Below are the code and all the weights of a small trained network. Each question names an input and a class and asks about switching units off, where a switched-off unit gives its printed mean instead of its output.

import numpy as np


def w(rows, s, z=0):
    codes = np.array(rows[::2]) - 128.0
    scale = np.full(codes.shape[1], s)
    scale[-1] = z or s
    return codes * scale


def f(y):
    return y / 2 * (1 + np.tanh(0.7978845608 * (y + 0.044715 * y**3)))


def log_softmax(a):
    a = a - a.max(-1, keepdims=True)
    return a - np.log(np.exp(a).sum(-1, keepdims=True))


def net(x, mask):
    res = np.array(x, float).reshape(1, 7) / 4 @ E
    y = f(res @ A[0][:, :-1].T + A[0][:, -1])
    res = res + np.where(mask, y, B[0][:, -1]) @ B[0][:, :-1]
    return log_softmax(res[-1] @ U[:, :-1].T + U[:, -1])


A, B = {}, {}
E = w([
[139,126,111],'x0',
[127,131,117],'x1',
[210,253,148],'x2',
[119,131,135],'x3',
[132,125,149],'x4',
[150,122,105],'x5',
[243,72,236],'x6',
],0.007)
A[0] = w([
[84,9,113,122],'neuron 1',
[157,133,116,76],'neuron 2',
[103,175,58,88],'neuron 3',
[108,181,163,86],'neuron 4',
[41,147,84,160],'neuron 5',
[163,191,131,53],'neuron 6',
[99,139,206,254],'neuron 7',
],0.016,0.0052)
B[0] = w([
[135,254,194,255],'neuron 1',
[62,123,160,124],'neuron 2',
[245,76,201,198],'neuron 3',
[162,157,161,143],'neuron 4',
[225,118,142,245],'neuron 5',
[55,216,197,170],'neuron 6',
[186,93,3,203],'neuron 7',
],0.0069,0.0083)
U = w([
[73,206,238,76],'0',
[143,118,92,196],'1',
[181,62,161,128],'2',
[101,129,110,196],'3',
[126,126,71,177],'4',
[131,107,113,144],'5',
[124,126,82,132],'6',
[1,63,63,2],'7',
],0.01,0.0073)

Each question gives the input, the list of numbers given to net, and the class t.
The units are the neurons (one row each of A and B). Each row of codes is followed by its name. A weight is (code - 128) times the scale printed after its matrix; where a second scale follows, it is the last column's (A, B and U).
mask holds one flag per neuron, in row order. A switched-off neuron (its flag False) gives its mean, the last column of its row in B, instead of its output. The means were averaged over made-up inputs and are rounded, as every weight is.
A unit's drop is (log p(t) with every unit on - log p(t) with that unit switched off) / (log p(t) with every unit on - log p(t) with every unit switched off).
The circuit of an input: a set's keep is (log p(t) with only the set's units on - log p(t) with every unit switched off) / (log p(t) with every unit on - log p(t) with every unit switched off). Starting from all 7 units, units are removed one at a time, each time the one whose removal leaves the highest keep (on an exact tie, the one counted first), for as long as the keep stays at least 0.8.
circuit, biggest first: the units of the circuit, biggest drop first
unit that matters most: the unit with the biggest drop
k most important neurons: the k neurons with the biggest drops, biggest first
drop when u is switched off: that unit's drop, to one decimal
input [-6,6,-8,5,-3,-5,-4], class 0: 2 most important neurons -> [neuron 1; neuron 7]
input [-5,4,-5,-2,2,3,-7], class 2: circuit, biggest first -> [neuron 5; neuron 3]
input [-1,-8,3,0,-4,-3,-8], class 2: circuit, biggest first -> [neuron 3; neuron 5]
input [-1,2,3,1,6,-8,4], class 4: unit that matters most -> neuron 7
input [-1,6,1,-3,5,-8,7], class 4: 3 most important neurons -> [neuron 7; neuron 3; neuron 5]
input [3,2,-6,4,6,0,6], class 0: 3 most important neurons -> [neuron 1; neuron 5; neuron 3]
input [-1,0,7,-1,3,7,0], class 0: 2 most important neurons -> [neuron 6; neuron 7]
input [0,5,-6,-2,-1,0,5], class 0: 3 most important neurons -> [neuron 1; neuron 5; neuron 3]
input [6,-4,8,-3,-4,1,-3], class 0: 2 most important neurons -> [neuron 6; neuron 7]
input [-8,1,-8,-3,-8,-7,-6], class 0: 2 most important neurons -> [neuron 1; neuron 7]
input [2,-7,6,6,6,2,-7], class 2: 2 most important neurons -> [neuron 3; neuron 1]
input [3,0,-7,4,4,1,4], class 0: 2 most important neurons -> [neuron 1; neuron 5]
input [-5,2,-8,5,-6,0,-8], class 0: 2 most important neurons -> [neuron 1; neuron 7]
input [-7,-7,2,-3,8,-8,4], class 1: circuit, biggest first -> [neuron 7]
input [-6,-5,-4,1,8,1,8], class 1: 3 most important neurons -> [neuron 7; neuron 3; neuron 5]
input [4,-5,-7,-8,-6,7,-8], class 2: drop when neuron 5 is switched off -> 0.5
input [-3,-4,-1,-2,2,7,-7], class 2: drop when neuron 5 is switched off -> 0.3
input [-4,-1,-8,1,-6,-1,3], class 0: drop when neuron 1 is switched off -> 1.2
